Here is a tiny trained network, its code and every weight. The questions are about switching its units off for an input and a target symbol, where a switched-off unit gives its printed mean instead of its output.

import numpy as np


def w(rows, s, z=0):
    codes = np.array(rows[::2]) - 128.0
    scale = np.full(codes.shape[1], s)
    scale[-1] = z or s
    return codes * scale


def norm(h):
    return h / np.sqrt((h * h).mean(-1, keepdims=True) + 1e-5)


def f(y):
    return y / 2 * (1 + np.tanh(0.7978845608 * (y + 0.044715 * y**3)))


def softmax(a):
    e = np.exp(a - a.max(-1, keepdims=True))
    return e / e.sum(-1, keepdims=True)


def log_softmax(a):
    a = a - a.max(-1, keepdims=True)
    return a - np.log(np.exp(a).sum(-1, keepdims=True))


def net(x, mask):
    ids = ['ΞΣαβζηθλμπτφω'.index(c) for c in x.split()]
    T = len(ids)
    res = E[ids] + P[:T]
    u = 0
    for l in range(3):
        q, k, v = (norm(res) @ M[l].T for M in (Q, K, V))
        z = softmax(np.where(np.tri(T) > 0, q @ k.T / 2**0.5, -1e9)) @ v
        res = res + np.where(mask[u], z, O[l][:, -1]) @ O[l][:, :-1]
        u += 1
        y = f(norm(res) @ A[l][:, :-1].T + A[l][:, -1])
        res = res + np.where(mask[u : u + 4], y, B[l][:, -1]) @ B[l][:, :-1]
        u += 4
    return log_softmax(norm(res)[-1] @ U[:, :-1].T + U[:, -1])


Q, K, V, O, A, B = {}, {}, {}, {}, {}, {}
E = w([
[96,155,103],'Ξ',
[101,141,111],'Σ',
[163,73,206],'α',
[60,168,93],'β',
[172,183,103],'ζ',
[143,98,115],'η',
[87,155,116],'θ',
[118,8,209],'λ',
[160,51,123],'μ',
[133,248,136],'π',
[249,178,65],'τ',
[169,108,131],'φ',
[4,63,149],'ω',
],0.021)
P = w([
[121,165,2],'0',
[155,176,175],'1',
[142,173,128],'2',
[116,160,97],'3',
[122,167,142],'4',
[109,146,116],'5',
[102,135,112],'6',
[102,140,149],'7',
[92,116,84],'8',
[98,137,127],'9',
[92,138,175],'10',
[81,121,129],'11',
[79,113,116],'12',
[83,123,127],'13',
],0.0054)
Q[0] = w([
[252,107,134],'0.h1',
[120,145,95],'0.h1',
],0.024)
K[0] = w([
[254,203,98],'0.h1',
[110,128,143],'0.h1',
],0.02)
V[0] = w([
[112,87,137],'0.h1',
[255,208,121],'0.h1',
],0.0098)
O[0] = w([
[116,133,148,114],'0.h1',
[157,76,8,4],'0.h1',
],0.011,0.0025)
A[0] = w([
[17,6,136,115],'0.n1',
[244,132,120,247],'0.n2',
[58,37,112,66],'0.n3',
[13,109,89,252],'0.n4',
],0.013,0.0024)
B[0] = w([
[108,101,244,244],'0.n1',
[118,69,19,255],'0.n2',
[132,102,202,192],'0.n3',
[107,137,250,236],'0.n4',
],0.018,0.0034)
Q[1] = w([
[36,143,165],'1.h1',
[5,85,141],'1.h1',
],0.018)
K[1] = w([
[20,184,250],'1.h1',
[31,88,184],'1.h1',
],0.014)
V[1] = w([
[138,122,119],'1.h1',
[249,150,172],'1.h1',
],0.018)
O[1] = w([
[95,137,115,70],'1.h1',
[127,139,3,7],'1.h1',
],0.015,0.0016)
A[1] = w([
[204,185,106,46],'1.n1',
[110,211,26,24],'1.n2',
[132,136,248,252],'1.n3',
[212,194,157,45],'1.n4',
],0.015,0.0031)
B[1] = w([
[104,211,161,145],'1.n1',
[160,250,140,174],'1.n2',
[136,91,76,247],'1.n3',
[39,87,148,154],'1.n4',
],0.027,0.012)
Q[2] = w([
[184,169,210],'2.h1',
[3,61,135],'2.h1',
],0.017)
K[2] = w([
[103,78,1],'2.h1',
[20,111,182],'2.h1',
],0.017)
V[2] = w([
[254,19,136],'2.h1',
[39,107,121],'2.h1',
],0.017)
O[2] = w([
[142,55,252,34],'2.h1',
[14,171,86,254],'2.h1',
],0.015,0.0053)
A[2] = w([
[132,254,202,2],'2.n1',
[135,245,127,150],'2.n2',
[83,158,67,15],'2.n3',
[197,112,202,233],'2.n4',
],0.023,0.0057)
B[2] = w([
[25,66,5,210],'2.n1',
[76,109,241,244],'2.n2',
[209,71,122,205],'2.n3',
[218,160,59,166],'2.n4',
],0.026,0.011)
U = w([
[103,140,131,72],'Ξ',
[115,92,249,44],'Σ',
[129,139,139,79],'α',
[151,187,164,210],'β',
[92,153,130,100],'ζ',
[136,131,131,103],'η',
[68,215,99,254],'θ',
[143,84,170,48],'λ',
[157,89,133,178],'μ',
[134,128,7,76],'π',
[150,196,88,250],'τ',
[121,145,115,121],'φ',
[92,68,93,40],'ω',
],0.016,0.0049)

Each question gives the input, a string of symbols that net reads in full, and the target symbol t.
The units are the heads (2 rows each of Q, K, V and O) and the neurons (one row each of A and B). Each row of codes is followed by its name. A weight is (code - 128) times the scale printed after its matrix; where a second scale follows, it is the last column's (O, A, B and U).
mask holds one flag per unit, layer by layer, with each layer's heads first. A switched-off unit (its flag False) gives its mean, the last column of its rows in O or B, instead of its output. The means were averaged over made-up inputs and are rounded, as every weight is.
A unit's drop is (log p(t) with every unit on - log p(t) with that unit switched off) / (log p(t) with every unit on - log p(t) with every unit switched off).
The circuit of an input: a set's keep is (log p(t) with only the set's units on - log p(t) with every unit switched off) / (log p(t) with every unit on - log p(t) with every unit switched off). Starting from the 12 units with the biggest drops (on a tie, the unit counted first), units are removed one at a time, each time the one whose removal leaves the highest keep (on an exact tie, the one counted first), for as long as the keep stays at least 0.8.
circuit, biggest first: the units of the circuit, biggest drop first
most important unit: the unit with the biggest drop
top k neurons: the k neurons with the biggest drops, biggest first
k most important neurons of layer l: the k neurons of layer l with the biggest drops, biggest first
drop of u: that unit's drop, to one decimal
input π π η π φ, target π: most important unit : 0.n2
input η π π η ω μ π θ π Σ η, target π: 2 most important neurons of layer 1 : 1.n4, 1.n2
input μ π π μ π μ μ, target π: top 2 neurons : 2.n2, 1.n4
input ω π Ξ π α π π τ β β π λ θ, target π: circuit, biggest first : 2.n3, 2.h1
input Σ π τ, target τ: circuit, biggest first : 2.n1, 1.n2, 1.n3, 0.n2
input λ Ξ μ, target μ: circuit, biggest first : 2.h1, 2.n4, 1.n3
input μ β β Ξ Ξ θ π π μ π π ω, target Σ: top 3 neurons : 0.n1, 1.n2, 0.n4
input π μ μ μ π Σ φ π θ Σ μ π μ Σ, target π: circuit, biggest first : 1.n3, 2.h1
input π π π α π π ω π ζ, target β: top 3 neurons : 2.n1, 1.n2, 0.n2
input β μ π π π π μ ζ, target β: top 2 neurons : 2.n1, 1.n2
input π Ξ ω ω ω π μ Σ π θ, target π: top 2 neurons : 1.n2, 1.n3
input π ω μ Ξ ω θ π α π Ξ Ξ, target π: top 4 neurons : 1.n2, 1.n3, 2.n2, 1.n1
input π μ ω Ξ Ξ τ ω ω, target Σ: 2 most important neurons of layer 1 : 1.n3, 1.n1
input π μ β π α, target π: most important unit : 2.h1
input α μ μ, target μ: top 2 neurons : 2.n4, 2.n2
input π ω η π π τ μ Σ μ π α, target π: top 2 neurons : 1.n4, 2.n2
input π μ η μ π η π η, target π: top 3 neurons : 1.n2, 1.n4, 2.n2
input π Ξ η ω π ω μ Ξ π Σ Σ η π Ξ, target π: drop of 1.h1 : 0.0
input η π μ, target π: drop of 2.n2 : 0.8
input α τ Ξ π π π β π α π μ π π φ, target π: drop of 0.n2 : 0.1
